Below are the code and all the weights of a small trained network. Each question names an input and a target symbol and asks about switching units off, where a switched-off unit gives its printed mean instead of its output.

import numpy as np


def w(rows, s, z=0):
    codes = np.array(rows[::2]) - 128.0
    scale = np.full(codes.shape[1], s)
    scale[-1] = z or s
    return codes * scale


def f(y):
    return np.maximum(y, 0)


def softmax(a):
    e = np.exp(a - a.max(-1, keepdims=True))
    return e / e.sum(-1, keepdims=True)


def log_softmax(a):
    a = a - a.max(-1, keepdims=True)
    return a - np.log(np.exp(a).sum(-1, keepdims=True))


def net(x, mask):
    ids = ['ΔΣαγεζθμπψ'.index(c) for c in x.split()]
    T = len(ids)
    res = E[ids] + P[:T]
    u = 0
    for l in range(2):
        q, k, v = (res @ M[l].T for M in (Q, K, V))
        z = softmax(np.where(np.tri(T) > 0, q @ k.T / 3**0.5, -1e9)) @ v
        res = res + np.where(mask[u], z, O[l][:, -1]) @ O[l][:, :-1]
        u += 1
        y = f(res @ A[l][:, :-1].T + A[l][:, -1])
        res = res + np.where(mask[u : u + 8], y, B[l][:, -1]) @ B[l][:, :-1]
        u += 8
    return log_softmax(res[-1] @ U[:, :-1].T + U[:, -1])


Q, K, V, O, A, B = {}, {}, {}, {}, {}, {}
E = w([
[167,191,207,122,231,121,152,121,161,127,235],'Δ',
[125,128,183,101,149,59,114,217,219,114,66],'Σ',
[92,124,142,79,136,210,191,187,125,115,164],'α',
[121,27,158,79,180,106,53,157,161,82,189],'γ',
[143,163,173,138,83,172,90,76,140,101,153],'ε',
[123,105,99,71,75,85,102,167,61,129,105],'ζ',
[121,165,159,167,192,197,186,128,41,93,71],'θ',
[95,107,172,186,141,101,155,128,69,5,254],'μ',
[81,185,220,74,75,33,177,204,232,134,175],'π',
[183,177,152,70,131,56,114,180,116,145,208],'ψ',
],0.021)
P = w([
[101,153,34,60,234,130,119,143,166,2,145],'0',
[144,155,73,71,166,134,82,158,151,21,143],'1',
[140,174,91,89,129,148,60,182,138,55,147],'2',
[129,172,96,89,131,146,70,173,127,81,135],'3',
[117,168,100,89,153,140,93,152,123,105,133],'4',
[106,155,122,104,147,149,86,159,130,117,135],'5',
[96,141,126,108,160,153,88,147,115,135,125],'6',
[112,138,147,135,123,156,91,172,128,155,124],'7',
[100,131,152,136,150,145,107,148,120,176,120],'8',
[98,115,157,143,140,150,92,129,100,187,110],'9',
[84,96,168,144,169,143,81,76,68,163,127],'10',
[126,93,194,157,124,126,96,96,98,184,134],'11',
],0.01)
Q[0] = w([
[87,166,32,141,138,154,148,120,159,148,54],'L0H1',
[123,164,164,46,115,124,113,159,143,75,245],'L0H1',
[221,34,47,188,135,3,144,36,224,111,68],'L0H1',
],0.0052)
K[0] = w([
[233,159,68,123,168,108,70,193,186,65,132],'L0H1',
[134,59,190,107,91,173,128,107,102,216,145],'L0H1',
[142,214,33,44,139,171,116,174,160,3,149],'L0H1',
],0.0057)
V[0] = w([
[156,97,74,255,108,83,22,28,191,181,116],'L0H1',
[149,44,69,93,98,226,147,112,181,162,151],'L0H1',
[151,112,117,121,195,67,103,233,76,89,165],'L0H1',
],0.0065)
O[0] = w([
[174,43,124,112,155,109,154,129,138,82,134,8],'L0H1',
[122,78,153,86,119,187,5,131,63,114,112,121],'L0H1',
[111,86,80,183,128,121,51,128,140,152,150,175],'L0H1',
],0.011,0.015)
A[0] = w([
[164,162,111,245,154,213,203,116,117,78,122,115],'L0N1',
[107,12,42,118,101,109,202,40,169,127,20,2],'L0N2',
[155,45,26,110,143,167,108,71,167,136,124,58],'L0N3',
[86,148,114,98,20,99,134,190,124,68,151,117],'L0N4',
[137,177,80,153,124,187,60,4,131,145,107,107],'L0N5',
[99,210,134,96,61,192,132,42,50,173,184,166],'L0N6',
[2,174,167,141,183,95,113,104,87,78,100,186],'L0N7',
[128,108,145,94,183,224,185,132,209,94,82,140],'L0N8',
],0.0063,0.0095)
B[0] = w([
[119,189,87,97,142,52,132,68,146,135,102,147],'L0N1',
[165,95,121,46,184,122,88,115,170,222,41,128],'L0N2',
[114,146,105,160,37,113,205,167,117,175,111,129],'L0N3',
[100,108,107,83,160,118,164,2,145,140,93,173],'L0N4',
[208,140,123,109,57,113,121,157,141,27,215,162],'L0N5',
[114,180,204,144,60,144,169,183,192,140,129,250],'L0N6',
[140,124,137,171,81,131,124,114,157,193,79,227],'L0N7',
[201,103,127,118,100,78,143,195,193,111,160,142],'L0N8',
],0.0083,0.017)
Q[1] = w([
[64,175,178,71,95,162,137,146,199,244,167],'L1H1',
[67,95,85,112,178,115,150,167,98,136,68],'L1H1',
[173,153,108,72,183,150,144,190,138,162,134],'L1H1',
],0.011)
K[1] = w([
[165,85,228,160,80,110,110,119,85,178,97],'L1H1',
[110,158,61,194,50,107,38,145,199,125,147],'L1H1',
[131,151,160,147,134,166,124,204,104,254,150],'L1H1',
],0.0083)
V[1] = w([
[128,84,25,46,46,50,206,196,36,141,106],'L1H1',
[93,78,54,215,68,183,179,59,148,36,90],'L1H1',
[107,69,150,157,238,207,255,217,127,100,199],'L1H1',
],0.005)
O[1] = w([
[34,164,193,103,71,149,131,199,63,119,61,11],'L1H1',
[117,35,115,195,2,161,173,42,168,188,92,71],'L1H1',
[83,193,23,137,83,191,79,54,180,146,174,20],'L1H1',
],0.0073,0.013)
A[1] = w([
[126,42,121,123,115,39,109,151,160,153,206,4],'L1N1',
[163,129,100,101,120,192,74,52,77,244,120,85],'L1N2',
[207,152,74,60,142,75,52,88,73,229,183,17],'L1N3',
[75,126,59,84,127,203,193,141,117,72,164,133],'L1N4',
[72,177,69,97,100,65,77,68,120,246,163,112],'L1N5',
[181,120,147,89,175,17,96,136,129,125,118,92],'L1N6',
[148,98,88,120,190,168,35,146,153,127,242,151],'L1N7',
[119,169,144,186,235,180,154,54,137,90,255,32],'L1N8',
],0.0066,0.0037)
B[1] = w([
[92,187,103,34,204,157,147,30,52,77,72,184],'L1N1',
[204,181,107,83,18,215,84,181,61,73,154,130],'L1N2',
[13,60,71,153,129,123,223,200,128,15,95,194],'L1N3',
[140,182,175,139,88,209,127,173,216,158,151,140],'L1N4',
[154,66,164,14,164,171,154,214,77,55,109,210],'L1N5',
[82,157,128,229,34,203,88,69,161,115,107,255],'L1N6',
[254,99,162,152,116,142,139,5,37,201,178,228],'L1N7',
[108,113,71,93,33,77,39,205,121,192,46,239],'L1N8',
],0.0067,0.0076)
U = w([
[187,151,104,105,110,85,94,132,117,181,138,59],'Δ',
[150,100,125,189,149,135,92,154,182,97,94,145],'Σ',
[82,174,106,143,65,243,97,97,118,144,92,116],'α',
[147,113,162,144,135,164,113,86,87,133,148,202],'γ',
[231,49,133,150,93,124,151,171,187,68,122,150],'ε',
[171,86,134,122,48,152,144,173,72,112,49,135],'ζ',
[182,194,114,181,102,161,194,92,74,139,83,50],'θ',
[62,45,102,254,59,93,174,123,155,142,216,239],'μ',
[137,146,186,76,132,66,137,92,143,143,139,3],'π',
[126,170,130,139,158,105,108,165,73,48,168,198],'ψ',
],0.0066,0.0046)

Each question gives the input, a string of symbols that net reads in full, and the target symbol t.
The units are the heads (3 rows each of Q, K, V and O) and the neurons (one row each of A and B). Each row of codes is followed by its name. A weight is (code - 128) times the scale printed after its matrix; where a second scale follows, it is the last column's (O, A, B and U).
mask holds one flag per unit, layer by layer, with each layer's heads first. A switched-off unit (its flag False) gives its mean, the last column of its rows in O or B, instead of its output. The means were averaged over made-up inputs and are rounded, as every weight is.
A unit's drop is (log p(t) with every unit on - log p(t) with that unit switched off) / (log p(t) with every unit on - log p(t) with every unit switched off).
The circuit of an input: a set's keep is (log p(t) with only the set's units on - log p(t) with every unit switched off) / (log p(t) with every unit on - log p(t) with every unit switched off). Starting from the 12 units with the biggest drops (on a tie, the unit counted first), units are removed one at a time, each time the one whose removal leaves the highest keep (on an exact tie, the one counted first), for as long as the keep stays at least 0.8.
units of the circuit, in order: the units of the circuit, biggest drop first
unit that matters most: the unit with the biggest drop
k most important neurons: the k neurons with the biggest drops, biggest first
top k neurons in layer l: the k neurons of layer l with the biggest drops, biggest first
drop of u: that unit's drop, to one decimal
input μ α α ε α, target ε: unit that matters most => L0N6
input μ ε Σ Σ ε ψ α α ε α, target ε: units of the circuit, in order => (L0H1 L0N8)
input γ ε ε ε Δ ε, target Δ: units of the circuit, in order => (L1H1 L1N8 L0N5)
input μ α Σ ζ π ψ ψ ψ α ε α α, target α: units of the circuit, in order => (L1H1 L0H1 L0N5)
input θ α α α ε α ε Δ α π α ε, target Δ: units of the circuit, in order => (L1H1 L0N5 L0H1 L1N8)
input α π Σ α α ζ α α α α ψ α, target ψ: units of the circuit, in order => (L1H1 L0H1)
input α α Δ μ μ α μ α, target μ: units of the circuit, in order => (L0N7 L1H1 L1N1)
input ψ μ μ Δ Δ, target Δ: units of the circuit, in order => (L1N8 L1H1)
input α α ε α Δ α, target Δ: 2 most important neurons => (L0N7 L0N5)
input Δ α α μ θ α ε μ ε α μ α, target μ: units of the circuit, in order => (L1H1 L0N7)
input ε ζ ε, target ζ: top 2 neurons in layer 0 => (L0N4 L0N5)
input Δ α ψ ε α, target ψ: units of the circuit, in order => (L0H1 L1H1 L0N7)
input Δ μ ε α α ε ε, target ε: top 2 neurons in layer 1 => (L1N6 L1N1)
input α ε ψ μ Σ ζ α γ ε, target ψ: 3 most important neurons => (L0N5 L0N4 L0N7)
input Δ α ε ε μ Σ γ ε, target μ: units of the circuit, in order => (L1H1 L0N4 L1N1)
input π α μ α ε ζ ε ψ μ ψ ε, target ψ: top 4 neurons in layer 0 => (L0N5 L0N7 L0N4 L0N1)
input α α α ψ ε γ, target γ: 3 most important neurons => (L1N7 L1N1 L0N6)
input α γ α, target γ: top neuron in layer 1 => (L1N7)
input Δ ε μ μ α α ζ ε, target μ: top 2 neurons in layer 0 => (L0N5 L0N4)
input α ε ε π α ψ, target ψ: top neuron in layer 0 => (L0N5)
input α ε α α α γ, target γ: top 2 neurons in layer 1 => (L1N7 L1N8)
input α α μ ε α Δ, target Δ: top 2 neurons in layer 1 => (L1N8 L1N7)
input γ α α α γ θ α ε α α ζ α, target ζ: drop of L0N7 => 0.1
input ε ε ε ζ α ε, target ζ: drop of L0N7 => -0.1
